Below are the code and all the weights of a small trained network. Each question names an input and a class and asks about switching units off, where a switched-off unit gives its printed mean instead of its output.

import numpy as np


def w(rows, s, z=0):
    codes = np.array(rows[::2]) - 128.0
    scale = np.full(codes.shape[1], s)
    scale[-1] = z or s
    return codes * scale


def norm(h):
    return h / np.sqrt((h * h).mean(-1, keepdims=True) + 1e-5)


def f(y):
    return np.maximum(y, 0)


def log_softmax(a):
    a = a - a.max(-1, keepdims=True)
    return a - np.log(np.exp(a).sum(-1, keepdims=True))


def net(x, mask):
    res = np.array(x, float).reshape(1, 3) / 4 @ E
    u = 0
    for l in range(2):
        y = f(norm(res) @ A[l][:, :-1].T + A[l][:, -1])
        res = res + np.where(mask[u : u + 9], y, B[l][:, -1]) @ B[l][:, :-1]
        u += 9
    return log_softmax(norm(res)[-1] @ U[:, :-1].T + U[:, -1])


A, B = {}, {}
E = w([
[147,97,207,144,210],'x0',
[90,139,74,46,133],'x1',
[85,160,115,140,1],'x2',
],0.007)
A[0] = w([
[189,177,184,187,2,27],'0.n0',
[63,124,90,248,77,56],'0.n1',
[192,164,157,147,129,188],'0.n2',
[152,236,110,120,94,173],'0.n3',
[85,141,220,50,96,23],'0.n4',
[103,116,41,150,132,54],'0.n5',
[119,163,109,74,100,92],'0.n6',
[135,129,134,187,75,3],'0.n7',
[102,133,134,84,141,161],'0.n8',
],0.009,0.0015)
B[0] = w([
[44,245,77,100,228,253],'0.n0',
[96,184,151,110,104,218],'0.n1',
[144,106,83,61,140,174],'0.n2',
[196,79,207,47,152,199],'0.n3',
[130,17,127,165,150,162],'0.n4',
[230,41,1,220,203,175],'0.n5',
[105,159,134,171,15,186],'0.n6',
[122,189,29,117,171,183],'0.n7',
[252,63,155,176,182,169],'0.n8',
],0.0058,0.0062)
A[1] = w([
[130,127,65,107,202,244],'1.n0',
[100,41,154,139,71,97],'1.n1',
[162,88,106,119,171,174],'1.n2',
[162,168,116,148,216,251],'1.n3',
[81,71,70,188,140,2],'1.n4',
[81,212,151,112,128,98],'1.n5',
[118,242,137,146,129,176],'1.n6',
[185,116,63,245,131,113],'1.n7',
[162,81,188,156,189,142],'1.n8',
],0.011,0.0019)
B[1] = w([
[187,143,172,126,114,252],'1.n0',
[2,86,123,129,122,142],'1.n1',
[148,105,171,222,103,213],'1.n2',
[74,163,132,95,72,255],'1.n3',
[122,70,83,37,112,143],'1.n4',
[93,199,138,116,171,196],'1.n5',
[67,176,114,76,253,210],'1.n6',
[141,116,91,40,166,181],'1.n7',
[139,183,166,213,128,216],'1.n8',
],0.0079,0.0092)
U = w([
[181,170,236,222,134,208],'0',
[40,255,108,77,181,180],'1',
[50,86,139,113,101,2],'2',
[74,55,167,174,101,70],'3',
[244,79,90,82,89,119],'4',
[78,112,48,102,41,79],'5',
],0.013,0.005)

Each question gives the input, the list of numbers given to net, and the class t.
The units are the neurons (one row each of A and B). Each row of codes is followed by its name. A weight is (code - 128) times the scale printed after its matrix; where a second scale follows, it is the last column's (A, B and U).
mask holds one flag per neuron, layer by layer. A switched-off neuron (its flag False) gives its mean, the last column of its row in B, instead of its output. The means were averaged over made-up inputs and are rounded, as every weight is.
A unit's drop is (log p(t) with every unit on - log p(t) with that unit switched off) / (log p(t) with every unit on - log p(t) with every unit switched off).
most important unit: the unit with the biggest drop
top k neurons: the k neurons with the biggest drops, biggest first
k most important neurons of layer l: the k neurons of layer l with the biggest drops, biggest first
drop when u is switched off: that unit's drop, to one decimal
input [1,4,3], class 5: most important unit -> 0.n6
input [0,5,-2], class 4: top 2 neurons -> (0.n3; 1.n7)
input [2,8,2], class 2: top 2 neurons -> (0.n0; 1.n1)
input [-6,-4,-6], class 4: top 2 neurons -> (1.n7; 0.n3)
input [-6,7,5], class 5: top 2 neurons -> (0.n0; 0.n5)
input [-6,6,0], class 4: top 2 neurons -> (0.n5; 1.n3)
input [0,8,1], class 4: top 3 neurons -> (0.n5; 0.n8; 1.n3)
input [7,1,4], class 3: top 2 neurons -> (0.n4; 1.n1)
input [5,5,2], class 3: 3 most important neurons of layer 0 -> (0.n4; 0.n0; 0.n3)
input [-1,2,-2], class 4: top 2 neurons -> (1.n7; 0.n3)
input [3,8,3], class 2: 2 most important neurons of layer 0 -> (0.n0; 0.n6)
input [-4,3,-1], class 4: drop when 0.n5 is switched off -> 0.1
input [-7,6,2], class 5: drop when 0.n6 is switched off -> 0.3
input [-5,8,5], class 5: most important unit -> 0.n0
input [-7,3,-1], class 4: drop when 0.n5 is switched off -> 0.2
input [-2,6,6], class 5: 2 most important neurons of layer 0 -> (0.n0; 0.n5)
